Below is a small trained network, with its code and all its weights. Each question gives an input and a target symbol and asks what happens when units are switched off, that is, made to give their printed mean instead of their output.

import numpy as np


def w(rows, s, z=0):
    codes = np.array(rows[::2]) - 128.0
    scale = np.full(codes.shape[1], s)
    scale[-1] = z or s
    return codes * scale


def f(y):
    return np.maximum(y, 0)


def softmax(a):
    e = np.exp(a - a.max(-1, keepdims=True))
    return e / e.sum(-1, keepdims=True)


def log_softmax(a):
    a = a - a.max(-1, keepdims=True)
    return a - np.log(np.exp(a).sum(-1, keepdims=True))


def net(x, mask):
    ids = ['ΛΩαβεηθξστφ'.index(c) for c in x.split()]
    T = len(ids)
    res = E[ids] + P[:T]
    u = 0
    for l in range(2):
        q, k, v = (res @ M[l].T for M in (Q, K, V))
        z = softmax(np.where(np.tri(T) > 0, q @ k.T / 4**0.5, -1e9)) @ v
        res = res + np.where(mask[u], z, O[l][:, -1]) @ O[l][:, :-1]
        u += 1
        y = f(res @ A[l][:, :-1].T + A[l][:, -1])
        res = res + np.where(mask[u : u + 8], y, B[l][:, -1]) @ B[l][:, :-1]
        u += 8
    return log_softmax(res[-1] @ U[:, :-1].T + U[:, -1])


Q, K, V, O, A, B = {}, {}, {}, {}, {}, {}
E = w([
[74,96,155,165,107,145,169,91,143],'Λ',
[149,93,143,177,131,100,202,121,160],'Ω',
[88,108,129,98,119,116,45,42,55],'α',
[102,102,163,147,187,79,101,174,153],'β',
[90,177,56,208,145,159,83,124,112],'ε',
[177,89,84,107,138,135,125,40,96],'η',
[161,224,72,228,138,137,97,124,128],'θ',
[113,176,153,126,158,171,154,141,144],'ξ',
[71,171,28,188,104,178,73,147,139],'σ',
[40,119,142,142,144,103,111,141,7],'τ',
[127,195,42,201,89,109,112,143,124],'φ',
],0.015)
P = w([
[181,44,104,255,106,181,51,179,38],'0',
[147,74,88,219,125,169,103,143,57],'1',
[131,96,89,194,137,156,118,126,74],'2',
[119,114,91,175,143,147,132,114,90],'3',
[113,123,96,163,154,136,142,108,107],'4',
[112,129,94,156,162,140,147,100,126],'5',
[97,144,102,145,160,132,146,99,139],'6',
[90,151,105,133,165,138,150,90,158],'7',
[81,162,113,125,162,123,153,87,175],'8',
[81,169,120,117,169,135,157,87,192],'9',
[72,179,126,108,168,125,154,84,208],'10',
[61,186,135,103,167,126,146,90,227],'11',
[57,190,136,91,166,124,155,89,245],'12',
[51,199,131,96,171,122,158,94,223],'13',
],0.0067)
Q[0] = w([
[201,111,150,12,84,138,131,130,126],'L0H1',
[99,44,196,123,84,118,189,153,90],'L0H1',
[129,151,172,64,131,107,83,179,76],'L0H1',
[133,56,154,26,147,80,119,98,123],'L0H1',
],0.011)
K[0] = w([
[228,168,16,87,102,173,81,66,67],'L0H1',
[139,123,85,238,98,159,126,197,2],'L0H1',
[102,176,84,74,178,116,46,156,55],'L0H1',
[177,44,116,116,105,115,63,105,12],'L0H1',
],0.0093)
V[0] = w([
[254,62,154,135,143,121,190,96,144],'L0H1',
[155,222,71,145,77,168,171,107,131],'L0H1',
[121,27,118,105,141,168,86,59,86],'L0H1',
[68,114,93,106,87,115,113,4,98],'L0H1',
],0.0064)
O[0] = w([
[3,179,187,107,112,101,98,154,92,7],'L0H1',
[137,84,160,144,94,134,14,213,78,168],'L0H1',
[127,153,62,99,221,119,193,189,102,165],'L0H1',
[167,127,120,106,203,109,160,244,169,149],'L0H1',
],0.0067,0.0015)
A[0] = w([
[165,54,146,183,153,92,105,254,148,23],'L0N1',
[169,190,104,121,105,123,164,45,163,139],'L0N2',
[95,53,142,128,103,105,86,82,76,145],'L0N3',
[157,55,97,108,67,143,121,201,165,99],'L0N4',
[134,145,62,123,174,146,127,104,153,67],'L0N5',
[223,65,101,159,107,145,171,93,155,10],'L0N6',
[139,160,119,176,124,110,106,111,131,145],'L0N7',
[92,185,145,142,35,171,38,133,81,100],'L0N8',
],0.0085,0.0011)
B[0] = w([
[107,57,153,125,89,134,18,34,138,163],'L0N1',
[45,85,117,141,82,164,122,95,142,222],'L0N2',
[107,72,114,120,92,124,115,74,104,151],'L0N3',
[101,107,99,91,30,157,135,245,143,138],'L0N4',
[83,155,91,140,149,141,151,204,121,254],'L0N5',
[43,49,129,69,17,100,2,44,111,156],'L0N6',
[125,141,76,150,145,119,121,169,134,224],'L0N7',
[196,228,156,160,135,101,145,87,109,246],'L0N8',
],0.0074,0.0041)
Q[1] = w([
[88,251,31,239,128,116,171,143,165],'L1H1',
[162,212,132,143,85,116,123,151,131],'L1H1',
[130,164,134,186,138,136,126,161,196],'L1H1',
[137,31,165,58,105,116,111,112,115],'L1H1',
],0.011)
K[1] = w([
[88,135,216,65,134,110,157,132,248],'L1H1',
[147,148,210,190,79,124,110,158,202],'L1H1',
[55,137,163,112,100,156,156,116,193],'L1H1',
[142,95,38,168,128,136,105,117,19],'L1H1',
],0.011)
V[1] = w([
[104,184,106,88,120,253,162,170,100],'L1H1',
[114,110,187,149,89,181,176,91,189],'L1H1',
[110,110,167,131,116,218,141,103,125],'L1H1',
[106,204,178,108,179,221,50,186,116],'L1H1',
],0.0059)
O[1] = w([
[217,76,52,35,121,174,98,111,4,250],'L1H1',
[171,162,60,87,185,74,182,206,31,125],'L1H1',
[178,85,74,77,174,183,135,193,74,232],'L1H1',
[201,77,1,134,125,214,164,57,124,253],'L1H1',
],0.0055,0.0017)
A[1] = w([
[112,118,188,114,177,96,195,149,146,253],'L1N1',
[149,118,131,99,2,95,94,188,159,81],'L1N2',
[114,87,110,82,96,137,166,79,112,148],'L1N3',
[105,126,198,118,115,135,187,102,137,231],'L1N4',
[137,136,117,110,213,116,231,197,149,165],'L1N5',
[127,135,127,139,127,133,126,138,116,182],'L1N6',
[155,180,123,110,194,114,228,230,144,71],'L1N7',
[133,204,178,122,155,62,139,115,116,102],'L1N8',
],0.0096,0.0055)
B[1] = w([
[167,102,76,36,147,189,127,78,59,227],'L1N1',
[182,117,105,87,13,100,203,158,147,148],'L1N2',
[122,115,164,149,153,69,59,133,133,200],'L1N3',
[168,88,93,111,215,121,100,168,113,206],'L1N4',
[218,254,111,152,108,129,205,126,178,254],'L1N5',
[140,98,118,100,140,126,140,116,129,230],'L1N6',
[66,22,205,158,124,74,49,202,109,198],'L1N7',
[114,200,163,29,56,216,98,139,79,150],'L1N8',
],0.0084,0.0041)
U = w([
[105,100,106,102,83,166,129,172,142,26],'Λ',
[144,130,152,137,78,62,161,113,137,130],'Ω',
[134,129,144,185,154,68,122,217,149,91],'α',
[125,134,136,136,127,128,131,132,144,22],'β',
[245,187,65,97,155,183,220,103,108,222],'ε',
[54,26,137,124,169,108,1,124,113,254],'η',
[85,179,170,100,93,140,101,141,103,79],'θ',
[125,138,141,137,123,119,128,132,134,21],'ξ',
[182,170,186,175,144,86,87,79,163,51],'σ',
[39,149,141,182,106,144,210,85,185,99],'τ',
[125,134,139,139,121,122,135,118,131,24],'φ',
],0.007,0.0044)

Each question gives the input, a string of symbols that net reads in full, and the target symbol t.
The units are the heads (4 rows each of Q, K, V and O) and the neurons (one row each of A and B). Each row of codes is followed by its name. A weight is (code - 128) times the scale printed after its matrix; where a second scale follows, it is the last column's (O, A, B and U).
mask holds one flag per unit, layer by layer, with each layer's heads first. A switched-off unit (its flag False) gives its mean, the last column of its rows in O or B, instead of its output. The means were averaged over made-up inputs and are rounded, as every weight is.
A unit's drop is (log p(t) with every unit on - log p(t) with that unit switched off) / (log p(t) with every unit on - log p(t) with every unit switched off).
The circuit of an input: a set's keep is (log p(t) with only the set's units on - log p(t) with every unit switched off) / (log p(t) with every unit on - log p(t) with every unit switched off). Starting from the 12 units with the biggest drops (on a tie, the unit counted first), units are removed one at a time, each time the one whose removal leaves the highest keep (on an exact tie, the one counted first), for as long as the keep stays at least 0.8.
circuit, biggest first: the units of the circuit, biggest drop first
unit that matters most: the unit with the biggest drop
top k neurons: the k neurons with the biggest drops, biggest first
k most important neurons of layer l: the k neurons of layer l with the biggest drops, biggest first
input σ η τ α θ Ω η Ω α η Λ ξ Λ θ, target α: most important neuron of layer 0 : L0N5
input φ α ξ η ξ ξ σ Λ φ θ ε Λ ε ε, target α: top 2 neurons : L1N7, L1N5
input ε ξ ξ Ω β β ε ξ ε η, target η: circuit, biggest first : L0N6, L1N3
input ξ ξ τ τ Λ ξ ξ ε η α η ε τ, target ε: circuit, biggest first : L0H1, L1N5
input ξ ξ ε σ ξ ξ ξ η Ω ε Λ φ σ, target α: top 3 neurons : L1N7, L1N5, L0N5
input η η ξ η σ ε Λ α β β ε α θ θ, target τ: circuit, biggest first : L0N2, L0H1, L1H1
input Ω ξ ξ Λ ε Ω β Λ Λ, target ε: 2 most important neurons of layer 0 : L0N6, L0N1
input ε α η η ε ξ ξ φ Ω β β ε, target τ: circuit, biggest first : L0H1, L0N2, L1H1
input β ε ξ η α α ξ θ τ σ ε τ, target ε: circuit, biggest first : L0H1, L1N5
input φ ε η ε Ω σ, target θ: top 2 neurons : L1N8, L0N8
input θ ε Λ η τ ε Λ ε α β Λ φ, target α: circuit, biggest first : L1N7, L1H1, L0N5, L0N7
input α φ τ η ξ Ω σ ε φ, target θ: circuit, biggest first : L0H1, L1N8, L1H1, L0N8
input ξ β Ω ξ τ Ω β ξ ε β φ θ Λ, target η: circuit, biggest first : L0H1, L1N4, L1N5
input ε ε ε β α α, target ε: 2 most important neurons of layer 1 : L1N7, L1N5
input η φ τ σ, target Λ: circuit, biggest first : L0H1, L1N2, L0N4, L0N6
input θ β Ω, target η: circuit, biggest first : L0N6
input η ξ β θ Λ ξ φ σ Ω β, target ε: circuit, biggest first : L1N1, L1N5
input ε α ε, target η: circuit, biggest first : L0H1, L1N5, L0N1
input φ σ β Λ η θ Λ θ Ω Λ, target ε: top 3 neurons : L1N1, L1N5, L1N4
input Ω φ ξ β ξ Ω ε ε, target θ: 2 most important neurons of layer 0 : L0N8, L0N5
input τ ξ ε η τ ε η Ω φ, target θ: unit that matters most : L1N8
input ξ ξ ε ξ θ ε σ ξ φ ξ ε σ, target ε: top 2 neurons : L0N8, L1N7
input ξ Λ ξ η σ ε α Ω Ω α, target ε: 2 most important neurons of layer 1 : L1N5, L1N1
